Below are the code and all the weights of a small trained network. Each question names an input and a target symbol and asks about switching units off, where a switched-off unit gives its printed mean instead of its output.

import numpy as np


def w(rows, s, z=0):
    codes = np.array(rows[::2]) - 128.0
    scale = np.full(codes.shape[1], s)
    scale[-1] = z or s
    return codes * scale


def f(y):
    return y / 2 * (1 + np.tanh(0.7978845608 * (y + 0.044715 * y**3)))


def softmax(a):
    e = np.exp(a - a.max(-1, keepdims=True))
    return e / e.sum(-1, keepdims=True)


def log_softmax(a):
    a = a - a.max(-1, keepdims=True)
    return a - np.log(np.exp(a).sum(-1, keepdims=True))


def net(x, mask):
    ids = ['ΘΛΞαβγδεζημπστψω'.index(c) for c in x.split()]
    T = len(ids)
    res = E[ids] + P[:T]
    r = res
    for j in range(3):
        rows = slice(3 * j, 3 * j + 3)
        q, k, v = (r @ M[0][rows].T for M in (Q, K, V))
        z = softmax(np.where(np.tri(T) > 0, q @ k.T / 3**0.5, -1e9)) @ v
        o = O[0][rows]
        res = res + np.where(mask[j], z, o[:, -1]) @ o[:, :-1]
    y = f(res @ A[0][:, :-1].T + A[0][:, -1])
    res = res + np.where(mask[3:15], y, B[0][:, -1]) @ B[0][:, :-1]
    return log_softmax(res[-1] @ U[:, :-1].T + U[:, -1])


Q, K, V, O, A, B = {}, {}, {}, {}, {}, {}
E = w([
[87,146,139],'Θ',
[106,117,79],'Λ',
[46,125,38],'Ξ',
[88,125,127],'α',
[51,65,129],'β',
[131,178,70],'γ',
[138,191,12],'δ',
[209,155,127],'ε',
[147,185,66],'ζ',
[127,128,54],'η',
[158,107,196],'μ',
[87,67,160],'π',
[90,126,177],'σ',
[77,24,253],'τ',
[98,50,91],'ψ',
[139,191,131],'ω',
],0.012)
P = w([
[137,151,130],'0',
[227,101,90],'1',
[125,116,186],'2',
[60,208,168],'3',
[146,89,161],'4',
[192,53,44],'5',
[146,132,183],'6',
[166,240,201],'7',
[105,75,164],'8',
[28,6,62],'9',
],0.015)
Q[0] = w([
[31,210,174],'head 1',
[223,197,209],'head 1',
[172,174,94],'head 1',
[143,37,116],'head 2',
[148,134,119],'head 2',
[249,84,112],'head 2',
[153,41,87],'head 3',
[107,145,196],'head 3',
[204,173,122],'head 3',
],0.011)
K[0] = w([
[248,98,120],'head 1',
[94,17,70],'head 1',
[151,153,63],'head 1',
[102,190,203],'head 2',
[48,135,187],'head 2',
[70,149,134],'head 2',
[105,214,193],'head 3',
[108,78,132],'head 3',
[100,148,140],'head 3',
],0.011)
V[0] = w([
[147,112,246],'head 1',
[24,56,172],'head 1',
[22,149,99],'head 1',
[187,150,217],'head 2',
[132,161,177],'head 2',
[117,46,154],'head 2',
[186,205,61],'head 3',
[51,250,130],'head 3',
[144,47,97],'head 3',
],0.013)
O[0] = w([
[193,144,99,124],'head 1',
[196,92,120,4],'head 1',
[129,75,153,88],'head 1',
[164,193,61,133],'head 2',
[151,153,129,124],'head 2',
[134,83,96,69],'head 2',
[4,122,133,204],'head 3',
[109,140,181,133],'head 3',
[168,93,99,119],'head 3',
],0.014,0.0018)
A[0] = w([
[137,192,114,127],'neuron 1',
[146,108,109,124],'neuron 2',
[109,158,186,106],'neuron 3',
[70,101,86,98],'neuron 4',
[221,175,158,174],'neuron 5',
[121,100,163,90],'neuron 6',
[148,144,170,178],'neuron 7',
[137,83,22,109],'neuron 8',
[130,77,152,136],'neuron 9',
[6,95,134,107],'neuron 10',
[128,91,183,88],'neuron 11',
[149,178,185,254],'neuron 12',
],0.012,0.0066)
B[0] = w([
[136,164,164,147],'neuron 1',
[93,139,152,144],'neuron 2',
[126,111,177,162],'neuron 3',
[182,58,151,170],'neuron 4',
[25,161,87,189],'neuron 5',
[158,195,117,141],'neuron 6',
[57,144,79,140],'neuron 7',
[116,95,115,166],'neuron 8',
[172,132,72,149],'neuron 9',
[197,128,153,251],'neuron 10',
[168,172,107,148],'neuron 11',
[2,125,93,158],'neuron 12',
],0.0087,0.023)
U = w([
[58,153,154,51],'Θ',
[148,107,158,110],'Λ',
[254,144,170,61],'Ξ',
[69,107,144,134],'α',
[196,109,94,43],'β',
[93,147,198,49],'γ',
[140,134,222,2],'δ',
[148,252,172,130],'ε',
[97,160,205,66],'ζ',
[135,89,176,172],'η',
[119,221,118,199],'μ',
[137,128,99,192],'π',
[63,157,129,144],'σ',
[132,155,56,147],'τ',
[137,64,109,198],'ψ',
[63,178,167,170],'ω',
],0.0098,0.0059)

Each question gives the input, a string of symbols that net reads in full, and the target symbol t.
The units are the heads (3 rows each of Q, K, V and O) and the neurons (one row each of A and B). Each row of codes is followed by its name. A weight is (code - 128) times the scale printed after its matrix; where a second scale follows, it is the last column's (O, A, B and U).
mask holds one flag per unit, heads first, then neurons. A switched-off unit (its flag False) gives its mean, the last column of its rows in O or B, instead of its output. The means were averaged over made-up inputs and are rounded, as every weight is.
A unit's drop is (log p(t) with every unit on - log p(t) with that unit switched off) / (log p(t) with every unit on - log p(t) with every unit switched off).
The circuit of an input: a set's keep is (log p(t) with only the set's units on - log p(t) with every unit switched off) / (log p(t) with every unit on - log p(t) with every unit switched off). Starting from the 12 units with the biggest drops (on a tie, the unit counted first), units are removed one at a time, each time the one whose removal leaves the highest keep (on an exact tie, the one counted first), for as long as the keep stays at least 0.8.
units of the circuit, in order: the units of the circuit, biggest drop first
unit that matters most: the unit with the biggest drop
top k neurons: the k neurons with the biggest drops, biggest first
heads that matter: for each layer, one digit per head in row order, 1 if its drop is at least 0.15 and else 0, layers parted by /
input Ξ Λ τ τ Θ μ, target τ: unit that matters most	neuron 5
input ε μ γ, target μ: heads that matter	110
input ω π τ γ η α Ξ ε η π, target ε: units of the circuit, in order	(head 2; head 1; neuron 10; head 3)
input μ τ δ Ξ π δ, target Ξ: heads that matter	111
input τ β ε Θ β δ Λ τ δ, target τ: units of the circuit, in order	(head 1; head 2; neuron 10)
input η α α η γ ψ ω τ, target ψ: heads that matter	001
input μ μ μ β, target μ: units of the circuit, in order	(head 1; head 2)
input ζ τ α η, target τ: heads that matter	011
input ε Ξ σ Ξ π ψ ψ ζ, target ψ: units of the circuit, in order	(head 3; head 2)
input ζ π ε ψ Ξ ψ ε τ Ξ ω, target τ: units of the circuit, in order	(head 1; neuron 10)
input ψ η Λ β Ξ Θ α τ α, target τ: units of the circuit, in order	(head 1; neuron 5; head 3; neuron 10)
input τ δ τ ζ, target δ: top 3 neurons	(neuron 10; neuron 4; neuron 5)
input α μ Ξ Ξ γ β Ξ Ξ δ γ, target Ξ: top 4 neurons	(neuron 10; neuron 5; neuron 12; neuron 4)
input β τ Ξ, target τ: heads that matter	101
input Ξ ω τ μ, target ω: units of the circuit, in order	(neuron 12; head 1)
input α τ Λ μ, target τ: units of the circuit, in order	(head 3; neuron 5; head 1)
input Ξ σ η δ η Ξ τ π, target Ξ: unit that matters most	head 2
input δ ε Λ Λ, target ε: units of the circuit, in order	(head 1; neuron 10; neuron 1)
input β ε η μ δ τ π β, target τ: units of the circuit, in order	(head 3; neuron 5)
input Λ α τ, target τ: units of the circuit, in order	(neuron 5; head 1; head 3)
input σ η τ μ ω γ, target μ: top 3 neurons	(neuron 5; neuron 1; neuron 4)
input ζ δ μ Ξ, target δ: unit that matters most	neuron 10
